(in the rows, 128 means zero)
Each row is followed by its class.
[104 122 115 151 138 159 113  79 113 129 132 149 130 154  90  85  32  91
 142 120 178 157 151 136 119 136 124  95 143 131 134 118 114 145 145 135
 123]	lel
[148 163 104 159 140 136  90 102  78 139 130 102  79  67 155  94  91  95
 136 149 156  90 158 121 140 124 171 118  97 139 157 152 102  93 134 145
 108]	koris
[129 216 167  80 171 128 130 121 123  69 102 163 110 154 100 114  67 118
 117  45 134 100 142 132 149 140 135 180 100 133 131 123 135 107 140 154
 148]	koris
[129 156 105 169 154 113 133 201 178 115 178 149 115 109 115 125 113 166
 155 144  96 103 113 131 128 175 134 122 130 106 141 120 106 141  98  83
 124]	koris
[104 149 137 144 144 157 126 119 110  98 137 176  90 105 116 129 138 108
  77 109 156  89 138 100 162 103 123 156 117 127 181 126 146 114 150 128
 116]	fege
[103  56 152 161  82  98 105 203 193 199 130  93 162 189 101 128 147 163
 229 124 207 185 175 160 142 111 121 105 107 120  95 168 101 146 139 134
 133]	sikev
[115 116  99 102  93 130 119 131 146 155 131 102 126 150 157 107 138  84
 135 100 206 198 153 124 145  95 186 146 122  91  75 115 108 133 113 167
 125]	Gubi
[ 97 153  85  81 135 161 157 131 141 119 143 133 128 146  95 120  24 110
 185  99 205 153 124 174 197 103 156 127 136  96 171 117 129  85 124 124
 128]	Nat
[118 100 109 113 117  94 103  80 101 104 139 122  84 107 174 119 140 125
 116 128 207 118 174 122 103 110 144 107 133 166 122 111 114 102 148 174
  94]	Gubi
[106 151 105 113 126  99 129 125 121 111 103 102  74 185 133 119 118 116
 146 158 141 111 108 121 124 133 128  70 143 136 120 157 154 119 169 137
 152]	govif
[115 162 120 128 117 114 132 107 123  81 131 188 134  78 143 129 120 133
 132 139 144 105 142 127 105 144 164 155  76 109 171 155 135 108 148  97
 120]	tepu
[103 124  87  99 143 132 118 103 132  81 110 149  95 126 162 125 133 107
 131 111  77 142 111 105 142 109 141 134 103 123 138 150 172  85 129 126
 138]	Feniv
[109 121  89 102 135 140 138 126 155  66 140 136 116 136 159 111  82 140
 141 111 210 152 154 147 153  99 170  70 131 151 149 139 164  77  70 184
 128]	Tel
[147 117 101 111 102 121 109 121 146 156 146 123 108  98 162 124 132 112
 146 134 126 135 144 151 174 105 132 109 109 108 130 142  92 106 130 152
 116]	fege
[142 143 159  92 138 145 105 116 118  55 125 136 112 133 110 122 129  90
 105  61 122 104 161  97 162 112  78 136 130 106 106 101 148 118 138 121
 147]	Mupes
[126 127 149 101 123  54 147 150 146  72 113 128 156 142 131 147 135 187
 131 134 185 123 129 157  32 161 124  98 138 151  61 135 122 153 128 131
 138]	vud
[135 110 139  86 112  98 109 143 136 156 174  67  82  77 137 141  79 117
 124 105 142  83 136 129 205 125  99  60 128 114 137 154 101  90 136 147
 132]	koris
[155 151 134  89  97 120 129 103 137  71  92 160 155 106 164 120 206  91
 104 135 161 140 114 125  96 108 121 163 171 141  74 113  99 113 153 119
 119]	Gubi
[134 146 115  92 128  82 135  77 104 108  93  94 107 132 114 113 119 117
 140 149 198 117 140 160 120 127 131 126 163 149  88 139 149  75 166 153
 131]	Nat
[100 188 127 130  94 153 148 162 103 104 106 129 148 109 145 157 119 138
 141 171  98 103 123 115  96 167 119 121  65 125 157 135 153 110 131  84
 163]	govif
[143 191 187 134 142  46 132 144  75  90 126 118 126 111 162 147 178 136
  92  98 159  77 145 120  97 153  95 144 145 136 134 109  96 206 171 180
 135]	tepu
[124 144 116 125 146 116 114 108 128 155 133 108 125 113 140  95 152  92
 135  55 182 157 166 159 161  95 111 169 136 114 103  93  95 150 141 180
 122]	Nata
[119 106 143 153 148 127 102 112 111  67 117 138 109  83 131 129 159 138
 128 145 115  67 161 108 125 124 121  92 134 123 159 107 134 129 144  87
 139]	fege
[131 110 155 128 112 104 143 138 158  70 144 109 137  89 114 144 104 144
 123 118 177  91 121 151 167 162 125  67 128 136 114 126 138  75 152  86
 181]	Feniv
[111  84  71 107 115 156 122 149 144 123 168 111 123 123 148 134  98 123
 182 122 128 118 122 117 166  81 145  86 118 109 137 137 115 136 100 147
 104]	vud
[122 114  86 113 117 131 131  80 138 111 144 133  88 153 124 110 111 138
 131 150  98 109 106 114 130 120 124 111 148 144  70 130 182  19 125  98
 151]	govif
[114 121 112 163 111 104 161 170 180 124 108 129 185  50 187 155 168 169
 137 158 135 182 106 156  64 139 139 113 129 106 164 137 146 143 126  98
 160]	Nata
[121 151 131 128 148 137 122  86 105 132 113 142 128  79 107 119 136 135
 137 111 143 103 140 158 168 109 195 170  85 112 182 158 109  70 129  82
 133]	tepu
[152 161 121  98 166 125 123  68 115  74 169 131  65  62 125 136 134 156
  78 111 109  59 123 158 157 139 127 102 134 166 105 123 127  17 162 158
 161]	Nat
[ 85 102 108 116 154 114 134 120 160  75 165 117  81 202 129 123 120 126
 126 121 131 152 139 128 194 108 146  49 118 134 149 153 161  91 121 187
 166]	Feniv
[142 147 168  74  92 152 154 142 122 113 140 101 105 174 102 136  77  83
 101 125 211 109  92 142 199 117 141  85 135 103 127 166 129  79 132 111
 146]	govif
[122  97 101  63 107 115 130  90 126 158 131 135 152 136 110 104 111  89
 159 138 135 142 144 137 182  96 118 160 135  89 130 144 124  56 138  90
 116]	Nat
[146 128 120 100 130 113 139 105 103  72 147  84  94  98 159 152 143 129
 114 128 120  61 105 142 135 149  69  85 153 153  74 100 139 125 173 149
 136]	Feniv
[138 132 141 130 126 168  99  84  99 128 178 132  97  41 135 113  19  73
  77  95 128  99 128 103 162 150 124  86 126 116 170  95 106 130  88 139
  96]	koris
[139 164 150 141 150  91 105 173 124  77 168 121  79 151 124 144 158 146
 154 109 131 106 143 135 161 141  88 105 146 128 117 123  95 129 139 146
 155]	Feniv
[122 137 194 154 146 102 114 125  88  68 110 150 117 176  96 139 136 147
 102 112 133  91 145  95  92 146 103 123 139 159 109 158 162 148 137 181
 156]	fege
[ 98 183 109 114 125 133 106  52 103 126  85 160 136  51 167 116 128 116
 130 117 104 131 152 138  97 128 138 198  97 128 148 101 137 144 150 131
 103]	sikev
[118 144 115 140 160 156 132 124 140  84 124 132 105  76 121 123 140 114
 116 103 151 106 155 124 161 127 149 166 120 121 192 103 114 129 101 139
  97]	Gubi
[151 202 132 149  99 108 124 158 123 141 110 133 105  86 165 137 155 105
 132 135 149 134 151 132 122 121 150 163  98 117 187 127 108 156 122 169
 111]	Nata
[153  95 158  86 117 105 112 121 104  47 127 135 106  85 137 128 174 118
  93 158 160  68 144 111  74 128  81  53 160 120 118 148 106 128 130  60
 105]	Mupes
[137 171 104  51  90 136 115  81 132  96 128 166  90  95 152 125  83  95
 135 117 127  85 141 117 193 110 111 121 135 121 154 112 158  89 160 145
 117]	Tel
[137 139 191 156 193 143 151 189 174  69  91 129 133 160  81 148 123 165
 109  82 172 153 127 173  89 154  43 117 149 156 139 138 118 136 159 131
 155]	lel
[179 108 133 147 148 170  97 181 140 121 161 125  70 111 101 138 131 165
 163 106 175 117 129 166 150 100 146 108 130 104 133 139  87  69 105  47
 118]	Mupes
[154 152 178 119  93  95 133 162 140 140 112 100 152  69 141 172 136 134
 114 149 146 148 130 148  92 155  92 127 136  82 149 118  89 194 115 119
 122]	vud
[179 164 146 127 102 111 122 152 167 129 116  58 109  73 156 164 147 130
 116 117 179 145 133 178 152 126 112 106 110 135  93 127  98 115 156 191
 149]	vud
[133 119  88 146 131 152 136 130 114 150 175 142 117  90 115 111  93 162
 121 111 176  90 124 155 119 141 167 114 106 135 108 109 106  94 129  64
 126]	Mupes
[142 154 204 160 143 101 117 142 145 119  87 115 126 131 108 148 178 131
 109 106  96 169 155 127  92 164 137 162 107  86 159 130 125 214  74 175
 126]	tepu
[140  90 207 144  93  75 120 140 116 146 114 104 140 154 116 148 172 150
 104 127 188 144 156 105  76 148 132 139 159 130  89 131 123 155 129 155
 142]	Gubi
[149 168 171 175 144  97 100 164 101 175 114 106  69 161 135 145 200 139
 127 125  84 137 150 115  86 128 120 140 141 121 167 104 102 225 108 199
 117]	Nata
[102 163  82 154 171 103 146 133 104  95 168 133  87  68 158 116 110 150
 112 128 100  49 152 112 121 151 163 110 100 119 194  92 141 133 116 120
 134]	Nata
[111 104 156 161 133 145 124 125 141  61 128 156 146 106 143 142 221 148
  87 157 158 152 103 140  26 143 138  65 139 131  90 125 117 182 129  97
 131]	tepu
[138 129 135 153 165 101 106 162 119  86 165 155  87 169  86  98  90 148
 148 126 157  68 183 113 178 137 107  83 133 171 185 162 118  62  74 144
 117]	Tel
[129 186 162 169 150 158 105 141  84  96  71 128 143 103 119 133 177 113
 129 149 122 125 186 124 109 135 135 198  69 123 182 139 113 138 130  99
 125]	lel
[116 146 162 153 124 144 101 171 149 129 103  93 126  90 125 151 176 138
 145  94 226 192 178 163 149 117 189 163  99  97 152 104  86 131 101 115
 137]	Gubi
[107 125 120 113 133  44 102 126 148 148 137 113  91 192 127 105 124 133
 163 105 115 143 165 116 111 132  54 131 163 130  67 124 134 166 145 195
 111]	sikev
[117 200 148 131 183 116 143 101  70  72 102 140 122  93 133 123 163 148
  77 106 153  92 173 139  87 147 131 177 113 130 182 104 126 172 128 138
 125]	Mupes
[107 179  94 113 108 167 119  76 119 137 118 156 160 141 128 105 109 102
 185 129 123 169 137 158 179 110 163 197  98 101 136 121 128  80 126 104
 141]	govif
[134 122 154  97  98 135 147 149 132 120 101  72 167 132 107 146 124 109
 150 141 134 100 129 118 135 114  48  89 154  99  91 127 124 141 177 112
 174]	vud
[ 98 168  98 100 165  98 162  78  89  85 163 139 133 104 153 132 163 134
  59 174  85 111 130 133 113 161 132 149 126 115 144 107 155 112 130 138
 135]	Nat
[145 136 152 102 131  53 102  75 113  96 126 109  96  49 161 117 127 124
  99 110 145  50 162 139 119 163  98 110 114 156 108 159 112 132 183 183
 107]	sikev
[ 89 136 157 116 146  64 108 110 108 123  90  85  80 164 139 134 128 145
 128 137 146 129 145 132  90 132 135  67 142 138 144 157 146 179 157 178
 137]	sikev
[112 102 111 137 167 116  99 102 132 124 163 170 129 164 158  99 153 149
 150 115 156 177 147 144 146  69 162 154 150 143 141 116 111  75 122 116
 115]	koris
[168 147 165 116 140  98 128 122  91 124 142  93 127  50 186 130  94 121
  81  99 167  97 131 137 137 135 130 123 135 131 153 121  95 116 129 152
 126]	koris
[ 96 153  66  90 114 152 120 110 119  93 193 222 149 147 131 109  78 117
 153 125  92 130 139 115 165  97 141 159 114 136 144 109 109  59  84  83
 101]	lel
[131 120 176 176 169 114 122 110 132  72 126 115  68 119  79 123 130 109
  39 114 152  82 136  83 134 173 114 101 155 146 141 136 157 118 147 158
 145]	Gubi
[113 127  82 132 126 122 128 127 113 108 136 121 111 105 128 110 146 127
 151 154 101  44 113 112 113 126 116  54 135 148  93 148 131  98 177  96
 165]	Nata
[155 103 122 124 113 122 123 156 140 133 118  84  88 111 118 137  90 124
 136 119 141 106 136 119 119 160 126 113  98 133 102 155 129  91 114 145
 115]	Gubi
[132 177 152 116 158 104 126 134 167 130  70 136 102 146 123 117 142 158
 129  88 143 189 155 150  87 140 110 150 157 114 125 138 148 152 108 197
 158]	Tel
[155 110 134 138 125 139 128 139 117 144 117 135 149 157 115 100 137 109
 187 121 154 125 164 140 131  91 123 171 120 123 153 145 102 123  94 137
  91]	Nata
[117 126 124 130 120 178  89 121 151 127 134 171 136 124 114 106 181 105
 162 104 169 189 163 136 142  91 163 181 119  90 110 126  73 106 114 104
 123]	Gubi
[157 121 146 182 136  84 119 121 128  91 109 138  71 136 105 105 145 117
  91 159 163  81 153  90 107 134 103 135 172 145 119 109 164 107 133 117
 109]	fege
[139 107 201 166 143 163 139 108 103  54 112 116 138  74  85 145 101 140
  57 131 193 103 150 116  98 160 113 119 124 151 144 145 161  32 111  91
 163]	Gubi
[160 146 179 110  65 134 109 167 105 130 131 131 133  70 185 150 109  77
 114  72 187 108 162 119 140 115 122 108  70 133 180  90  78 170 129 166
 102]	Nata
[106 132 109  93 100 147 120  94 153 130 174 182 170 143 147 110  82 109
 148 101  85 159 143 138 162 123 130 149  90 113 119  99 116 124 102 145
 112]	sikev
[139 123 122 134 123 141  53  80  93  84 161 143  34  76 160 111 123  78
  87  96 181 113 160  96 136 110 188  76 101 153 112 120 119  93 135 194
 106]	Nat
[158 102 136 132 131 116 155 153 144 119  76 100 127 133 120 139 151 126
 136 169  98  89  91 117 109 137 107  88 168 138 150 140 150 125 169 115
 145]	Nat
[118 173 116 129 147 138 117 176 142  36 142 171 119 116 133 120 137 140
 156 114 151 107 174 134 119 137 135 132  65 110 108 160 114  96 116 123
 147]	fege
[147 190 177 144 131 112 120 109 140 134  45 134  98  87 123 109 235 128
  96 121 157 111 142 129  53 124 128 196 148 141  95 154 114 175 161 172
 115]	sikev
[106  92  93 145 106 156 120  78  73 148 147 108 114 128 176 104 130  84
 137 174 168 107 128 113 137  87 239  48 110 115 181 132 106 187 130 158
 102]	tepu
[142 156 155 140 124 100 137 152 123 157 107 108 126 109 137 144 137 119
  87 112  95 128 106 122  81 161  66 112 136 125 110 112 133 160 162 136
 162]	Nata
[148 156 139 148 156 109 115 153 126  73 124  96  47 143 178 127 178 127
 114 132 176  93 170 134 129 132 125 105  89 144 150 119 125 122 174 171
 125]	govif
[131  73 141 143  90 135 122  82 120 107 153 173 132 130  97 101 119 147
 146 158 144  52 168  94  96 127 114  95 132 142  75 150 143  88 160 128
 149]	fege
[135 155 143 153  95 159 125 203 116 181 128 138 145 135 122 155 103 120
 161 142  84 156 110 104 107 133 105 135 137 106 183 140  83 201  78 131
 106]	lel
[ 92 133 194 150 178 100 125 165 105  72  81  98 118 201 121 128 248 131
  77 121 195 159 154  99  51 114 129  91 172 132  94 127 139 194 151 179
 182]	Nat
